Here is a tiny trained network, its code and every weight. The questions are about switching its units off for an input and a target symbol, where a switched-off unit gives its printed mean instead of its output.

import numpy as np


def w(rows, s, z=0):
    codes = np.array(rows[::2]) - 128.0
    scale = np.full(codes.shape[1], s)
    scale[-1] = z or s
    return codes * scale


def f(y):
    return np.maximum(y, 0)


def softmax(a):
    e = np.exp(a - a.max(-1, keepdims=True))
    return e / e.sum(-1, keepdims=True)


def log_softmax(a):
    a = a - a.max(-1, keepdims=True)
    return a - np.log(np.exp(a).sum(-1, keepdims=True))


def net(x, mask):
    ids = ['βγδζηθλμξπφω'.index(c) for c in x.split()]
    T = len(ids)
    res = E[ids] + P[:T]
    u = 0
    for l in range(2):
        r = res
        for j in range(2):
            rows = slice(3 * j, 3 * j + 3)
            q, k, v = (r @ M[l][rows].T for M in (Q, K, V))
            z = softmax(np.where(np.tri(T) > 0, q @ k.T / 3**0.5, -1e9)) @ v
            o = O[l][rows]
            res = res + np.where(mask[u + j], z, o[:, -1]) @ o[:, :-1]
        u += 2
        y = f(res @ A[l][:, :-1].T + A[l][:, -1])
        res = res + np.where(mask[u : u + 4], y, B[l][:, -1]) @ B[l][:, :-1]
        u += 4
    return log_softmax(res[-1] @ U[:, :-1].T + U[:, -1])


Q, K, V, O, A, B = {}, {}, {}, {}, {}, {}
E = w([
[163,112,107,68],'β',
[166,201,92,110],'γ',
[140,196,131,155],'δ',
[150,215,45,94],'ζ',
[37,121,106,171],'η',
[122,116,148,127],'θ',
[167,146,53,28],'λ',
[158,176,143,84],'μ',
[97,50,19,6],'ξ',
[52,235,89,182],'π',
[41,152,135,91],'φ',
[232,88,19,155],'ω',
],0.013)
P = w([
[155,233,253,133],'0',
[154,109,198,210],'1',
[144,103,202,190],'2',
[133,93,219,169],'3',
[121,120,222,187],'4',
[105,126,225,178],'5',
[126,118,222,167],'6',
[121,125,215,176],'7',
],0.0035)
Q[0] = w([
[137,141,65,255],'L0H1',
[140,129,128,113],'L0H1',
[62,74,153,135],'L0H1',
[39,103,83,80],'L0H2',
[235,119,184,101],'L0H2',
[215,90,141,91],'L0H2',
],0.0098)
K[0] = w([
[99,116,254,121],'L0H1',
[129,145,29,163],'L0H1',
[139,126,143,70],'L0H1',
[207,222,192,94],'L0H2',
[42,105,88,142],'L0H2',
[45,129,154,96],'L0H2',
],0.0091)
V[0] = w([
[180,177,91,121],'L0H1',
[129,190,117,9],'L0H1',
[133,79,58,254],'L0H1',
[147,113,216,110],'L0H2',
[17,113,27,136],'L0H2',
[32,198,194,124],'L0H2',
],0.0054)
O[0] = w([
[139,178,75,126,163],'L0H1',
[47,189,102,5,252],'L0H1',
[226,94,95,222,43],'L0H1',
[149,139,198,80,100],'L0H2',
[6,72,50,155,153],'L0H2',
[3,206,225,143,169],'L0H2',
],0.0041,0.0029)
A[0] = w([
[110,9,143,78,95],'L0N1',
[100,57,162,161,33],'L0N2',
[137,119,122,133,2],'L0N3',
[175,2,152,215,96],'L0N4',
],0.0096,0.005)
B[0] = w([
[79,211,106,255,254],'L0N1',
[104,164,93,177,132],'L0N2',
[173,170,175,162,128],'L0N3',
[96,174,138,95,155],'L0N4',
],0.0085,0.0021)
Q[1] = w([
[199,53,109,175],'L1H1',
[137,116,132,158],'L1H1',
[187,53,113,151],'L1H1',
[41,141,123,115],'L1H2',
[254,32,118,238],'L1H2',
[174,15,122,152],'L1H2',
],0.014)
K[1] = w([
[216,121,119,164],'L1H1',
[144,129,139,111],'L1H1',
[198,135,118,203],'L1H1',
[155,156,191,104],'L1H2',
[134,4,67,169],'L1H2',
[168,64,120,191],'L1H2',
],0.019)
V[1] = w([
[199,215,60,167],'L1H1',
[61,137,45,188],'L1H1',
[133,112,36,84],'L1H1',
[158,2,175,137],'L1H2',
[158,169,156,223],'L1H2',
[181,168,105,76],'L1H2',
],0.0076)
O[1] = w([
[244,114,49,203,101],'L1H1',
[21,135,21,168,173],'L1H1',
[143,118,41,108,138],'L1H1',
[149,2,149,181,2],'L1H2',
[152,172,163,232,98],'L1H2',
[204,152,147,86,161],'L1H2',
],0.0066,0.0092)
A[1] = w([
[114,165,152,177,222],'L1N1',
[167,128,197,105,254],'L1N2',
[125,108,188,172,192],'L1N3',
[126,251,131,135,7],'L1N4',
],0.013,0.0057)
B[1] = w([
[140,178,126,174,182],'L1N1',
[178,168,201,109,161],'L1N2',
[102,168,128,156,133],'L1N3',
[114,6,132,140,254],'L1N4',
],0.016,0.014)
U = w([
[144,225,119,72,146],'β',
[147,92,134,120,49],'γ',
[140,133,157,191,141],'δ',
[123,47,92,91,2],'ζ',
[58,223,103,183,56],'η',
[122,251,145,147,156],'θ',
[138,149,89,1,120],'λ',
[145,137,169,93,83],'μ',
[43,183,23,106,115],'ξ',
[87,107,108,195,37],'π',
[17,166,177,77,206],'φ',
[169,201,59,142,195],'ω',
],0.0069,0.0064)

Each question gives the input, a string of symbols that net reads in full, and the target symbol t.
The units are the heads (3 rows each of Q, K, V and O) and the neurons (one row each of A and B). Each row of codes is followed by its name. A weight is (code - 128) times the scale printed after its matrix; where a second scale follows, it is the last column's (O, A, B and U).
mask holds one flag per unit, layer by layer, with each layer's heads first. A switched-off unit (its flag False) gives its mean, the last column of its rows in O or B, instead of its output. The means were averaged over made-up inputs and are rounded, as every weight is.
A unit's drop is (log p(t) with every unit on - log p(t) with that unit switched off) / (log p(t) with every unit on - log p(t) with every unit switched off).
The circuit of an input: a set's keep is (log p(t) with only the set's units on - log p(t) with every unit switched off) / (log p(t) with every unit on - log p(t) with every unit switched off). Starting from all 12 units, units are removed one at a time, each time the one whose removal leaves the highest keep (on an exact tie, the one counted first), for as long as the keep stays at least 0.8.
units of the circuit, in order: the units of the circuit, biggest drop first
most important unit: the unit with the biggest drop
k most important neurons of layer l: the k neurons of layer l with the biggest drops, biggest first
heads that matter: for each layer, one digit per head in row order, 1 if its drop is at least 0.15 and else 0, layers parted by /
drop when u is switched off: that unit's drop, to one decimal
input ω π φ δ θ, target θ: most important neuron of layer 1 => (L1N4)
input ξ ξ ξ γ φ γ, target ξ: units of the circuit, in order => (L0H2 L1H1 L1N2)
input δ ζ λ λ π, target π: units of the circuit, in order => (L1N4 L1H2)
input γ γ δ, target δ: units of the circuit, in order => (L1N4 L1H1 L1H2 L1N1)
input φ φ φ λ, target φ: units of the circuit, in order => (L1H1 L0H2 L0H1)
input λ θ ξ, target ξ: units of the circuit, in order => (L0N1 L1H1)
input ξ η ζ, target ξ: units of the circuit, in order => (L1H1 L0H2 L1N2)
input ζ ξ φ ζ ζ φ γ, target ζ: heads that matter => 10 / 01
input λ δ β λ λ, target λ: heads that matter => 10 / 01
input η ξ ξ λ λ δ ξ λ, target ξ: heads that matter => 01 / 10
input λ β γ λ β β, target λ: units of the circuit, in order => (L0H1 L1N1 L1H2)
input π δ ζ π, target π: units of the circuit, in order => (L1N4 L1H2 L1N1)
input ξ ξ ξ δ λ ξ, target ξ: units of the circuit, in order => (L1H1 L0N1 L1N2)
input ω λ δ, target ω: most important unit => L1H1
input ζ ξ θ φ λ, target ζ: units of the circuit, in order => (L1N4 L1H2 L0H1)
input γ ω φ ζ, target ζ: heads that matter => 00 / 01
input θ π ξ η, target η: 2 most important neurons of layer 1 => (L1N4 L1N1)
input ζ μ λ ξ ζ, target ζ: drop when L1H1 is switched off => 0.0
input ξ β ξ γ, target ξ: drop when L0N1 is switched off => 0.3
input φ φ β, target φ: drop when L0N3 is switched off => 0.0
input ω δ λ, target ω: most important unit => L1N4
